Here is a tiny trained network, its code and every weight. The questions are about switching its units off for an input and a target symbol, where a switched-off unit gives its printed mean instead of its output.

import numpy as np


def w(rows, s, z=0):
    codes = np.array(rows[::2]) - 128.0
    scale = np.full(codes.shape[1], s)
    scale[-1] = z or s
    return codes * scale


def norm(h):
    return h / np.sqrt((h * h).mean(-1, keepdims=True) + 1e-5)


def f(y):
    return y / 2 * (1 + np.tanh(0.7978845608 * (y + 0.044715 * y**3)))


def softmax(a):
    e = np.exp(a - a.max(-1, keepdims=True))
    return e / e.sum(-1, keepdims=True)


def log_softmax(a):
    a = a - a.max(-1, keepdims=True)
    return a - np.log(np.exp(a).sum(-1, keepdims=True))


def net(x, mask):
    ids = ['αβδεζηθλμπτω'.index(c) for c in x.split()]
    T = len(ids)
    res = E[ids] + P[:T]
    u = 0
    for l in range(2):
        q, k, v = (norm(res) @ M[l].T for M in (Q, K, V))
        z = softmax(np.where(np.tri(T) > 0, q @ k.T / 3**0.5, -1e9)) @ v
        res = res + np.where(mask[u], z, O[l][:, -1]) @ O[l][:, :-1]
        u += 1
        y = f(norm(res) @ A[l][:, :-1].T + A[l][:, -1])
        res = res + np.where(mask[u : u + 8], y, B[l][:, -1]) @ B[l][:, :-1]
        u += 8
    return log_softmax(norm(res)[-1] @ U[:, :-1].T + U[:, -1])


Q, K, V, O, A, B = {}, {}, {}, {}, {}, {}
E = w([
[199,110,122,104],'α',
[100,87,135,124],'β',
[108,121,140,191],'δ',
[109,115,139,171],'ε',
[147,104,177,100],'ζ',
[94,162,92,133],'η',
[170,158,140,119],'θ',
[216,123,175,119],'λ',
[165,134,160,138],'μ',
[111,90,137,126],'π',
[150,175,163,4],'τ',
[120,153,181,97],'ω',
],0.03)
P = w([
[255,131,143,198],'0',
[215,126,155,157],'1',
[171,127,160,160],'2',
[157,128,149,150],'3',
[142,125,134,136],'4',
[129,126,136,131],'5',
[127,126,135,116],'6',
[127,117,122,99],'7',
[112,117,123,121],'8',
],0.0075)
Q[0] = w([
[128,166,150,69],'0.h0',
[84,204,8,153],'0.h0',
[64,166,30,116],'0.h0',
],0.012)
K[0] = w([
[2,139,52,198],'0.h0',
[207,160,202,227],'0.h0',
[156,28,131,206],'0.h0',
],0.0054)
V[0] = w([
[79,168,174,205],'0.h0',
[187,74,84,61],'0.h0',
[122,195,2,203],'0.h0',
],0.0087)
O[0] = w([
[111,52,221,171,71],'0.h0',
[127,27,199,204,202],'0.h0',
[91,122,2,72,2],'0.h0',
],0.0086,0.0037)
A[0] = w([
[138,126,130,172,155],'0.n0',
[81,66,84,145,19],'0.n1',
[154,205,129,144,232],'0.n2',
[98,166,132,29,92],'0.n3',
[154,202,154,114,129],'0.n4',
[133,40,151,122,235],'0.n5',
[138,93,149,8,212],'0.n6',
[185,81,104,118,255],'0.n7',
],0.014,0.0042)
B[0] = w([
[77,109,58,109,164],'0.n0',
[139,105,88,151,123],'0.n1',
[82,67,90,7,198],'0.n2',
[141,149,64,73,156],'0.n3',
[150,77,138,42,174],'0.n4',
[119,149,99,176,239],'0.n5',
[94,208,101,184,240],'0.n6',
[56,94,95,118,254],'0.n7',
],0.011,0.0079)
Q[1] = w([
[82,133,162,60],'1.h0',
[108,138,67,183],'1.h0',
[124,245,120,105],'1.h0',
],0.012)
K[1] = w([
[79,132,147,182],'1.h0',
[78,174,124,117],'1.h0',
[112,249,140,191],'1.h0',
],0.013)
V[1] = w([
[114,178,128,79],'1.h0',
[254,86,136,55],'1.h0',
[143,152,136,99],'1.h0',
],0.0074)
O[1] = w([
[62,191,198,80,12],'1.h0',
[204,240,54,116,251],'1.h0',
[67,108,118,2,65],'1.h0',
],0.0084,0.0019)
A[1] = w([
[106,146,100,211,21],'1.n0',
[133,74,181,95,73],'1.n1',
[198,181,123,119,83],'1.n2',
[156,87,161,201,254],'1.n3',
[45,43,101,91,97],'1.n4',
[140,214,186,16,210],'1.n5',
[46,136,91,238,185],'1.n6',
[254,152,239,187,77],'1.n7',
],0.0093,0.0035)
B[1] = w([
[186,83,130,109,155],'1.n0',
[189,114,93,141,131],'1.n1',
[142,67,117,104,143],'1.n2',
[106,165,88,125,224],'1.n3',
[72,118,178,156,191],'1.n4',
[137,119,164,178,208],'1.n5',
[126,162,122,12,253],'1.n6',
[85,187,107,145,215],'1.n7',
],0.011,0.0053)
U = w([
[72,112,129,82,89],'α',
[144,113,139,126,65],'β',
[93,96,125,121,12],'δ',
[93,95,116,187,74],'ε',
[161,82,170,34,235],'ζ',
[155,123,4,135,197],'η',
[129,115,133,81,46],'θ',
[106,106,130,164,47],'λ',
[165,187,204,10,1],'μ',
[64,100,183,103,97],'π',
[99,240,152,217,160],'τ',
[134,171,249,94,197],'ω',
],0.013,0.0058)

Each question gives the input, a string of symbols that net reads in full, and the target symbol t.
The units are the heads (3 rows each of Q, K, V and O) and the neurons (one row each of A and B). Each row of codes is followed by its name. A weight is (code - 128) times the scale printed after its matrix; where a second scale follows, it is the last column's (O, A, B and U).
mask holds one flag per unit, layer by layer, with each layer's heads first. A switched-off unit (its flag False) gives its mean, the last column of its rows in O or B, instead of its output. The means were averaged over made-up inputs and are rounded, as every weight is.
A unit's drop is (log p(t) with every unit on - log p(t) with that unit switched off) / (log p(t) with every unit on - log p(t) with every unit switched off).
The circuit of an input: a set's keep is (log p(t) with only the set's units on - log p(t) with every unit switched off) / (log p(t) with every unit on - log p(t) with every unit switched off). Starting from the 12 units with the biggest drops (on a tie, the unit counted first), units are removed one at a time, each time the one whose removal leaves the highest keep (on an exact tie, the one counted first), for as long as the keep stays at least 0.8.
units of the circuit, in order: the units of the circuit, biggest drop first
top k neurons: the k neurons with the biggest drops, biggest first
k most important neurons of layer l: the k neurons of layer l with the biggest drops, biggest first
drop of u: that unit's drop, to one decimal
input π ε ζ η ω, target η: units of the circuit, in order => 0.h0
input ζ μ π α θ ζ π, target τ: units of the circuit, in order => 0.n2, 0.h0
input α α β, target η: top 2 neurons => 0.n2, 1.n6
input ζ α ζ ζ π, target τ: units of the circuit, in order => 0.h0, 0.n2
input ε μ α ζ α α μ δ, target η: units of the circuit, in order => 1.h0, 0.n6, 1.n0
input δ α δ, target η: 2 most important neurons of layer 0 => 0.n7, 0.n6
input ζ ζ β, target τ: top 2 neurons => 0.n2, 0.n7
input α ω α α α μ, target η: top 2 neurons => 0.n6, 0.n2
input τ ω ζ θ α ζ ζ β ω, target ω: top 2 neurons => 0.n7, 0.n4
input ζ ε ω δ μ, target ω: 4 most important neurons of layer 0 => 0.n4, 0.n6, 0.n2, 0.n5
input τ δ π, target μ: top 2 neurons => 1.n6, 0.n2
input α ω μ μ ζ α μ ω, target ω: top 3 neurons => 1.n5, 0.n4, 1.n6
input ζ ζ α ω α β, target η: 3 most important neurons of layer 0 => 0.n6, 0.n7, 0.n5
input α ζ α ε, target η: top neuron => 0.n0
input π α π, target η: 4 most important neurons of layer 0 => 0.n6, 0.n2, 0.n0, 0.n5
input θ ζ π ε λ, target τ: 4 most important neurons of layer 1 => 1.n7, 1.n6, 1.n5, 1.n0
input α π θ μ, target ζ: 4 most important neurons of layer 0 => 0.n6, 0.n2, 0.n4, 0.n0
input δ ζ τ α λ, target η: 2 most important neurons of layer 0 => 0.n7, 0.n3
input δ α δ μ, target η: drop of 1.h0 => 0.7
input β π α δ α π ε α ζ, target τ: drop of 0.h0 => 0.3
input α ε ε, target η: drop of 0.h0 => 0.1
